Rows, each with its class:
[  7  -4   7  -1   5  -9  -3   1  -1  -1  -4  -2  -2  -3   0  -4   3  -1
   9  -1  24   2   7   1   4   3   0   1   1   0  -3  -2  -4   6   1   2
   6   1 -32   5   4   3  -4   1   3  -8   7   1   0   1  -5  -4  -2  -4
   0  -5  -6 -15   0   2  -2  -2   2  -2  -2   1  -1  -2  -2   3]
[14]
[  2   4   1  -4   5 -14  -1   0  -3   0   1   6   2   5   0  -2  -2   2
  11  -3   7  -8   4   5   6  -1  -3  -2  -4  -1 -10  -6   0   4   0   6
 -11  -4 -22   2   6   1  -8   2   1   3   7   2  -1  -4  -6  -1  -4  -1
   6  -7  -6 -26   5   0  -2  -6   5   7   1   1   3   0  -6  -6]
[7]
[ 10  -4  -8  -3   2 -11  -2   0  -3  -5  -1  10  -3   5   0  -2  -4  -5
  11  -1  15  -4  -1  11   6  -3  -4  -3  -5  -1  -4  -6  -5   6   3   9
  -7  -3 -42   0   4  -2  -1  -1   3   3   3   8  -3  -5 -11  -5  -7  -1
   1  -8  -6 -43  -1  -2  -1 -11   3   2   2   0   5   0  -2   2]
[11]
[ -6   6   1  -1   4 -13   0   0  -4  -3   0   3  -1   2   0  -1  -1   0
  12  -1   9  -4   0   5  10   0   0   0  -5  -2  -7  -8   1   6   2   5
  -3  -2 -23   2   5   3  -7   1   3   3   7   5  -1  -3  -8  -5  -3  -1
   4  -4  -6 -25   5   2   2  -2   4   2   0   2   5  -3  -5  -4]
[7]
[ -3   7  -3  -4   4 -15   0   1  -4  -2  -2   3   0   0  -1  -1   2   2
  15  -3  12   1  -5   3   6   2   8  -1  -5  -3  -6  -7  -5   9   3   6
 -11  -3 -22   4   5   2 -17   0   3   7   8   6  -1  -2  -8  -7  -3   0
   7  -3  -5 -26   3   0   1   3   7  -1  -4   4   4   2  -9  -6]
[7]
[  6  -4   3  -4   2  -9   0   1  -4   0   0   5   0   2   0 -12   2  -4
  11   0   5  -4   2   9   0  -1  -1  -5  -4  -4  -2   0 -16   2  -1   6
  -5   3 -31   4   5  -1 -14   3   6  -2   8   2  -6  -2  -6   1  -1  -3
   7  -7  -7 -17   3   0   0  -7   0   6 -10  -3  -1   3  -3   3]
[11]
[  2   1   4  -2   3 -12  -1   1  -2   1   0   2  -1   2   0   0  -3   1
   7   0   5  -5   6   3   5   0  -4   1  -2   0  -8  -3   2   1   0   4
  -8   0 -11   1   4   3  -1   1   2   0   3   1   0  -2  -7  -2  -2  -1
  -1  -4  -3 -16   5   1   0  -7   4   8   6   1   2  -2  -5  -4]
[7]
[ -4 -11  -4  -5   3  -3  -4  -1  -6   2   2   8  -2   8   1   3  -1   0
   9   0   1 -10  11   2   4  -2 -10  -2  -3   2  -7  -6  -1   2   1   3
   6 -10  -7   3   4   1   2  -2  -2   8   2  -4   4  -5 -11  -3  -6  -1
   2  -4  -5  -3   1  -1   0  -7   4   8  -2   1   2  -4   0  -2]
[11]
[ 18  13  -7  -2   6  -9  -1  -2  -4  -3   1  12   0   4   0   1  -4   5
   5   3  22 -13  -4   3  11   4   0  -3   2   3 -13 -10   9   8   0   5
  -8 -13 -37   2   7  -6   5  -3  -2   6   4   1   0  -6  -9  -4  -5   1
   2  -8  -8 -32   0   0  -3  -7   6  -3   0   3  -2  -1   0   0]
[11]
[  7  -3   7  -3   6 -16  -2   0  -6   3   1   2  -3   3   1  -5   4   0
  14  -3  17  -6  14   3   6   0  -9   0  -6  -3  -7  -5  -7   5   0   5
   6  -5 -20   5   9   8 -11   2   4  -2  11  -3  -2  -3 -11  -1  -5   1
   9  -4  -9 -10   2   2  -1  -5   6  11  -1  -2  -2  -2  -4  -3]
[14]
[ 12  -2   5  -2   6 -10  -1   1  -6   1  -2   3  -1  -3   0  -6   4  -1
  14  -5  25  -2   4   0   4   5  -4   1  -2   0  -6  -2  -6   7   0   4
   4  -3 -22   7   6   3 -11   0   3  -4   8   4  -3  -2 -10  -5  -4   1
   7  -4  -8  -3   2   0  -1   2   6   5 -11   2   1  -4  -3   0]
[14]
[ -3  -3   1  -4   3 -13  -2   0  -6  -2   0   3  -4   3   1 -10   2  -5
  15  -1   3  -8  18  10   5  -1  -8  -3  -5   0  -4  -9 -11   4   0   5
   7  -3 -38   5   5   6 -12   2   5  -8  14  -3  -2  -5 -14  -5  -3  -4
   6  -4  -7 -15   2   2  -2  -6   4   8  -5  -2   2  -2   0   4]
[14]
[ -3  -9  -1  -6   4  -1   1  -1  -7   2   4  11  -3   5   0   3   0  -4
  12  -1  -1 -13   3   2   4   0  -8  -5  -5   0  -5  -3  -7   3   2   3
   7  -5 -13   6   3  -2  -4  -2   0   5   2   0  -1  -4 -10  -4  -5   1
   2  -3  -6  11   4  -3   1  -1   1   3 -13  -2  -1  -2   1   4]
[11]
[ -5   2   2  -5   3 -12   0   1  -1  -2   2   5   0   2   0   0  -1   2
  13  -1   2  -4   2   4   6   1   0  -2  -4  -2  -8  -7  -2   6   2   2
  -5  -1 -25   2   5   1  -5   2   1   4   6   4  -1  -2  -5  -4  -4  -2
   4  -6  -5 -25   6   0  -2  -2   3   1   2   0   1   2  -6  -2]
[7]
[  7  -3  -3  -4  -1 -13   0   1  -3  -4   2  12  -4   6   0  -5  -2  -7
  13  -3  -2  -3   4  15   4  -3  -4  -4  -7  -5  -4  -8 -11   7   4   4
  -5   2 -39  -1   3   0  -3   2   6   1   4   7  -4  -4  -6  -5  -4  -1
   2  -7  -5 -38   4   0  -2  -7   1   1   6  -2   1   4  -2   6]
[11]
[ -3  -5   4  -1   5  -6  -1   0  -6   1   0   1  -3  -2   1  -7   4  -1
  12  -2  18  -3   5   0   5   2  -4   2  -2   0  -3  -3  -8   3   1   2
  14  -3 -12   6   3   3  -8   0   1  -3   6   4  -1  -1 -10  -5  -3   1
   5  -1  -5   7   2   1   0   2   3   5 -12  -1   1  -5  -1   1]
[14]
[  3  -4   4  -4   4  -8   1   2  -2   0   2   8   1   2  -1  -1   0   2
  11  -1  12  -5   4   2   5   1  -2   1   0  -2 -10  -2  -6   5   0   2
  -3  -2 -16   3   6  -2   0   1   0   3   0   3  -1   0  -5  -3  -1  -1
   3  -5  -6 -10   8  -2  -3  -2   3   5  -1  -1  -1   2  -5  -1]
[7]
[  5  -2   3  -4   3 -12  -1   1  -5  -1   0   4  -3   0   0 -11   2  -6
  16   0   3  -6  18   8   1  -2  -9  -3  -5   1  -5  -4 -10   4  -1   3
   2  -3 -29   5   4   7 -13   1   4  -6  15  -1  -3  -4 -11  -4  -3  -1
   7  -4  -7  -9   3   2  -1  -4   4   9  -8  -1   5  -2  -2   2]
[14]
[  7   5  -2  -4   4  -4   1  -1  -5   0   1   8   0  -2   1  -5   0  -5
  10  -2   4  -9  -9   5   4   3   2  -5  -4  -2  -4  -2  -8   4   0   3
  -5   1 -24   5   4  -3 -15   0   5  -1   5   6  -4  -3  -5  -1  -3   1
   6  -3  -6   1   3  -2   1   3   1  -1 -21  -1  -1   2  -1   4]
[11]
[ -2   2   3  -3   5  -9   0   1  -5   0   3   6   0   4   0   0  -1   0
  10  -1   6  -9   0   3   7   1  -3  -1  -2   0 -10  -6   0   4   1   3
  -6  -5 -13   0   5  -1  -4   0   2   3   4   4  -1  -1  -4  -2  -2   1
   4  -5  -5 -10   7  -2   0  -1   4   4  -3   0   0  -2  -4  -2]
[7]
[ -3   1  -1  -4   4 -13  -1   0  -4  -2  -1   6   0   0   0  -5   0   2
  11  -1  18  -3   2   3   7   1   0   0  -1  -2  -7  -6  -4   6   0   6
  -3  -4 -24   3   5   1  -6   0   0   2   6   3  -2  -3 -11  -5  -4   0
   4  -3  -6 -22   5   0   0  -3   6   5  -2   2   4   1  -4  -3]
[7]
[ 11   7  -9  -1   2 -10   0  -1  -4  -5   1  11  -2   7   0   4  -6  -1
   7   1   7  -7  -3   7   7   0  -4  -3  -3   1  -8 -10   5   7   2   5
  -7  -7 -30  -1   4  -2   2  -3   1   6   3   5  -1  -6  -9  -5  -5   3
   1  -5  -6 -29  -1  -1  -1  -7   5  -1   4   2   2   0  -1   0]
[11]
[ -7  -4  -1  -6   4  -5   0   0  -8   4   5   8  -2   7  -1   3   1   1
  13  -1 -11 -14  12   1   3  -1  -9  -5  -7   1 -10  -8  -5   3   0   1
   6  -9  -5   7   5   1  -9  -1  -2   7   7  -6   2  -5  -8  -4  -4   0
   6  -2  -6  11   4  -1   1   1   2   6  -9  -1  -1  -2  -1  -1]
[11]
[  0  -8   4  -4   4  -8   0   2  -1  -1   1  11   0   2   0  -4   0   3
  10   1  17  -9   7   4   7   1  -1   0   2  -1 -10  -5  -3   5  -1   1
   0  -2 -24   2   5  -5   5   0  -3   1   2   1  -2   0  -6  -3  -3  -2
   0  -7  -9 -16   9  -1  -2  -5   2   6   1   1  -3   0  -1   3]
[7]
[  4  -6   8  -1   5 -11   1   1  -3   1   2   6  -1   4   0   3  -1   0
  10  -1  13  -8   8   2   8   1 -10   1  -2  -1 -11  -3   4   4   0   1
   1  -1 -12   2   6   1   3   0  -2  -2   1   3   1   0  -6  -2  -3   1
   1  -4  -7   0   9  -1  -1  -3   6   8   3   0  -2  -4  -3   2]
[7]
[  2  -7  11  -2   5  -2   2   2   0  -1   4   8   0  -1  -1   9  -1   3
   6   0  21  -2  -5  -5   7   7   2   1   3  -1  -8   2   7   1   2  -3
   6   3 -13   5   3  -7  11   0  -3  -2  -6   8   1   5   4  -5  -2  -2
  -3  -4  -4   5   8  -2  -3   5   0  -8  -2   1  -7  -3  -3   6]
[7]
[  0   7   1  -4   3  -8   0   0  -6   3   1   2   1  -2   0  -5   4   1
  13  -2   3  -6  -2   1   3   3   5  -4  -5  -1  -7  -5  -7   5   0   3
  -5  -5 -19   8   5   1 -22   1   4   4  10  -2  -1  -7  -5  -3  -3  -2
   9  -3  -6  -3   1   0   1   5   3  -1 -17   1   0   1  -4  -3]
[11]
[  0  -5  -4  -6   3  -5  -1  -2  -6   1   4  12  -2   9   1   6  -2   3
  10   1   1 -11  11   3   5  -2  -9  -3  -4   2 -12  -9   2   6   1   1
   4 -10 -18   1   5  -2   5  -2  -2   9   3  -4   3  -6  -9  -4  -5   0
   2  -5  -7 -11   2  -1  -1  -7   2   4   5  -2   0  -3   0   0]
[11]
[  3 -24   4  -4  -2  -4  -1   0  -2   3   4  14  -3  14   0  -5  -1  -4
   7   1  -1 -12  25  11   0  -8 -19  -2  -3  -1  -7  -3 -10   0  -1   2
   8  -1 -17  -2   4  -2  15   3  -1  -1   0  -7  -2  -2  -7   1  -3  -3
  -1 -13  -6 -15   8  -2  -2 -16  -1  16  12  -8  -5   0   3   7]
[11]
[ -4  -1   8  -4   5 -22  -3   0  -8   4   2   0  -4   7   1  -7   4  -1
  20  -4   2 -10  22   9   9  -3 -12  -1 -11  -3 -11 -12  -9   4  -1   5
   4  -4 -25   5  10  12 -20   4   6  -1  17 -10  -1  -6 -15  -3  -3  -2
  11  -5 -10 -17   4   3   1  -5   7  17   0  -2   0  -1  -5  -7]
[14]
[ -2   1   3  -3   6 -12   0   0  -4  -1   1   5  -2   3   1   0  -1   1
  11  -1  11  -8   6   5  10   2  -5   0  -3  -1  -9  -7   3   4   1   4
   0  -2 -21   3   5   2  -2  -1   0  -1   5   4  -1  -2  -9  -4  -3   0
   2  -5  -6 -14   7   0  -1  -4   5   5   1   0   2  -3  -3  -1]
[7]
[  8  -3   6  -3   6 -10   0  -1  -4   2   2   9  -2   6   0   0  -3   3
   8   0  11 -16  10   3   8  -1 -13  -2   0   0 -14  -4   5   0  -1   6
  -4  -4 -11   2   8  -2   1   0  -2  -1   3   1  -3  -3  -8   1  -3   2
   4  -6  -8  -5   8  -1  -1  -7   6  14   0  -1   0  -4  -2  -4]
[7]
[  8  -6   3  -4   3 -11  -1   1  -4  -1   0   4  -3   1   0  -6   1  -6
  13  -1   7  -4  14   8   3  -1  -6  -2  -3  -1  -4  -8  -9   3   0   2
   6  -1 -38   4   6   4  -7   1   5  -8  11  -2  -2  -3  -9  -4  -4  -3
   4  -6  -9 -12   1   0  -1  -4   3   2  -3  -1  -3   0   0   6]
[14]
[ -5 -14   3  -5   4  -1  -4   3   0   1  -3   2   2  -1  -4  -2   5   5
   8  -1  28   3   1  -4   1   3   9   0   2   0  -2   1  -8   7   0   2
   7  -2 -21   7   4  -4   1  -1   0   4   0   0   0   2  -2  -3  -3  -7
   0  -9  -4 -18   1   0  -4   2  -2  -6  -6   2  -3  -2  -2   2]
[11]
[ -3   8   1  -2   5 -15  -1   1  -6   0   1   3  -2   3   0   0  -1   0
  14  -1   4  -8   1   5   8   1  -3  -2  -7  -1 -10 -10   1   4   1   5
  -6  -4 -18   2   6   4 -12   0   3   4   9   5  -1  -5  -9  -5  -3   1
   6  -4  -5 -19   5   1   0  -2   6   5  -2   1   4  -2  -7  -6]
[7]
[  0   6  -2  -4   4 -12   0   2  -4  -2   0   6   1   1  -1  -3   0   4
  13  -1  14  -3  -4   3   6   2   2  -1  -3  -3  -8  -5  -3   8   1   7
  -8  -4 -21   4   5  -1 -13   0   2   6   5   6  -2  -3  -8  -4  -4   0
   6  -4  -6 -23   5  -1   0   0   5   1  -5   4   2   1  -7  -5]
[7]
[ -7 -20  12  -2   5  -2   1   0  -6   6   5   6  -3   4   2  -5   5   0
   9  -1  15 -12  18   1   7   1 -11   3  -3  -2  -8  -3  -6   2  -1  -4
  27  -1  -8   5   6  -1  10   3   0  -8   3  -6   1   3  -7  -1  -2   0
  -1  -2  -8  20  10  -2  -3   0   0  10  -2  -6 -11  -4   5   8]
[14]
[ -4 -12   5  -7   5  -3  -1   1  -4   4   1   6   1   1  -1  -5   6   0
  11  -1  10  -7   4  -1   1   2   0  -4  -2  -1  -5  -1 -12   4  -1   1
   7  -2 -18   9   5  -4  -7   2   1   1   5  -2  -2   0  -3  -3  -3  -4
   5  -6  -6   4   5  -1  -2   2   3   1 -15  -1  -6  -1   0   3]
[11]
[  5  -7   6  -4   3 -11   0   1  -1   1   2   7   0   3  -1  -1   0   1
   9   0   8  -7   9   1   5   0  -8   1   0  -1  -9  -3  -2   2  -1   2
  -5  -1 -10   1   6   0   1   2  -2   1   2   0   0   0  -5  -1  -2   0
   3  -2  -7  -6   8  -1   0  -4   5   9   3   0  -2   2  -3  -2]
[7]
[ 19  19  -4   1   3 -12   1   1  -2  -5   0   7   1  -1   0  -1  -3   2
   4   0  11  -2  -9   7   5   3   5  -2  -1  -1  -7  -6   5   8   2   7
 -13  -5 -37  -1   5  -4  -4   0   3   0   7   6  -2  -3  -2  -4  -1   0
   6  -6  -5 -39  -1   1  -2  -1   5  -6   3   2  -1   3  -3   1]
[11]
[  6   4   0  -2   4 -14  -2   0  -3  -1  -3   1  -1   0   0  -2   0   2
  11  -1  22  -3   3   2   8   1  -4   0  -1   0  -8  -3   1   5   0   8
  -9  -5 -18   2   5   4 -11   0  -1   1   6   3  -2  -4 -13  -4  -4   1
   5  -3  -7 -20   3   1  -1  -4   8   8  -1   4   6  -1  -5  -8]
[7]

Rows, each with its class:
[  8  -2 -11   2  13  -3   7  -9  -6  11   3   4  13   1   0   1  19  -1
  -2  -5  -1  -5   3  -5  -2   0   9   6  -9   8   2   2   4  14   3   4
  22   3  -3   4  -4   7   1   3   2  10  -2   1   3   6   2  -4  -6   7
   1   2   4   5  -1   0  -5  -3  -1  -8   3  -2  -1   1  -3   2]
[35]
[  2   1   0   2   2   3   5  -2   2   8  -1   0 -15  -2  -4   0   4  -7
  -4  -3   1   2   0   3   6   1   0   3 -18  15  12  -7  -3   8  -1   7
   8  -2   4   0  -1  -1   2  -1   0   3  -9  -4   0   4   3   2  -3   0
  -1  -4  14  -1   7   1  -6  -6   1  11  -3  -2   0   1   2   2]
[36]
[ -4  -7 -13  -3  -4   2   0 -11  -6  24   5   8  26   1   3  -4  12 -14
  -4  -2 -37 -12   3  -6   1  -7   2   7 -25  15  -9  -5  -9  28   0  -4
  23  -3  -3  10   3  -3   4  -4  23   2 -11  -9  -2  15  -2  -2  -9   0
   5  -2  -2  -1  -4   3  -9   5  -5  14   0   5  -9 -11   6   9]
[19]
[  1   2 -10   4   1   3   8   4  -2   4   4   6  13   3  -7  -4   3  -3
 -12  -1  -2 -14   4  -4   5   4   6   4 -17  15   5   0   7  25  -1  15
  26   8  -1   8  -8  -6   5   9   9   9  -5  10   0  14   7  -3  -7   2
   5  -2   6  -6  -4  -2   1   0   0  -5  -3   5   6   5   0   7]
[19]
[  5  -1   0   5  -4   4  18   1   0   5   2   5 -20  -2  -6   0  12  -2
  -3 -10   4  11  -1   6  -3  -3  -2   4 -37  -1   3  -2  -8 -11  -2  11
   6   7  -2  -2  -1   1   3   3   0   2   3  -2   1  -1   0  -2  -3   0
   0  -7  11  -2   0   8 -12   4   6  -1   1   7   0   0   1   4]
[33]
[ -5  -3   4  -4  -4   4  10  -4   1   3   4   0  15   4   2   3  -7   0
  -4   5   0  -7   1  -5   0  -1   2   6   3  -8 -17   0   5   5   2  -2
  11   3  -5   5  -6   2  -1   1  14  -2  -2  -4   0  -3   6  -1  -6  -2
   2  -2   2  -2  -1 -16  -8   1  -7  -1  -6   4   4   1   2   1]
[19]
[ -4  -1 -13   2  -1   5   4   2  -3   0   2   1  13   3   0  -4   7  -2
  -5  -3  -7 -11   1  -1   2  -3   2   2 -17   2   1   3   3  16  -1   3
  15   2  -3   4   0   1   4   1   9   5  -1   3   0   4  -1   0  -3   1
  -1   5   3  -1   7  -3  -3   0  -5  -3   3   2   4  -1   2   1]
[34]
[ -3  -3  -3   3  -1   3   8  -7   1   2   3   3  -6   4   2  -2   6  10
  -5  -3   1  -4   6  -4  -1  -4   4   8 -30 -16  -1  -1  -4  37   1  12
  18   2 -15   1   5   4   0   2   1   2  -1   0   1  15  -1  -3  -2   3
   2   1  -6  -4   0   4  -6   5  -6  -9   2   5  -5  -1   4   5]
[19]
[  8   0  -1   2   0   3   1   0  -3  11   0   9 -11  -3  -4   0   5  -2
  -3  -3   3  -2  -2   0   0  -1  -6   8 -12   3  -4  -3  -5  -8   3  -4
  -1   2   4   0   0   0   1   1   0  -1   2  -2  -1   1   3   2  -2  -5
   2   0  11  -1  -2   4 -11  -1  -3   5  -4  -2   2  -2  -5   3]
[33]
[  2  -1   3  -5  -3  -1  -5  -2   1   0  -2   1  -4  -5   5   5 -11   1
  -4   5   2   2   6   4   9   1  -4  -2   3  -5   0   1   0  -4   3  -5
  -8 -10   2   6   2   2  -1   0   0  -6   1   4  -2   1   0  -2  -3  -4
   1  -2  -2   4   1  -3   4   0  -4   5  -5   6   5   0  -7  -1]
[33]
[  1   2   3  -1   2   1   5   4   3  10   5   3 -28   1  -5  -1   8   7
   2  -6   4   6  -1   6  -2  -4  -6  10 -28   0   5  -1  -5 -15   2  12
   6   7  -6  -5   0   3  -8  -4   2   2  -2  -2   1  -6   0  -1   4  -2
  -2   0  19  -3   0   0 -13   9  -2  14   1  -5  -2  -3  -1  -1]
[36]
[ -1   1   2   2   0  -4  11  -3  -7   8   2   4 -18   1  -1   0   1   6
  -8  -3   0   9  -1   1  -3   1  -2   7 -22  -1   4  -1  -4 -13   2  11
   0   0 -15  -3   5   0   2  -1  -2   4  -2  -7  -2   7  -2   2  -3  -2
   4  -1   0  -1   2  13  -3   6   0  -2   4   1  -5  -1   1   8]
[37]
[ -1   8  -2  -1   6   0  -2   3   0   8  -3   1  -7   2  -2   0   7 -13
  -8  -1   5  -1   3   1   5   0   7   1   2  12  13  -3   2  -3   4   5
  12   7  -7   0   0   0   0   5  -1   4  -1   3   0  -2   3 -15   5   2
   1   0   3   2 -25   5  -1  -2   3   4 -17  -2  -3  -2   6  -3]
[36]
[  3   0  -2  -3  -3   0  -2  -5  -2   8  -1   5 -11  -2   1  -4  15  -5
 -10  -9  -1  -4  -2   2  -6   3  -1  -4 -24   6  10  -5  -2  -3  -1   0
   4  -1  -6   4   5  -4  -1  -1   6   7  -6   3   1   5   2  -4  -4   4
  -1   2   4  -2   1   8  -6   1   2   5  -4   0  -3  -2   0   6]
[37]
[  9   7   6   6   5  -1   8   7   3 -20   2  -6 -37  -2  -6   5   4  20
   6 -16   3   3  -3  13   0  -4   9  14 -16  -8  13   1   1  -3  -1  11
  -2  12  -4  -9   1   0   5  -2 -17   6  11   0   1  -1  -3   0   4   0
  -1   6  13  -7   3   8  -1  -6   5 -10   5  -2   9  -3  -1  -6]
[37]
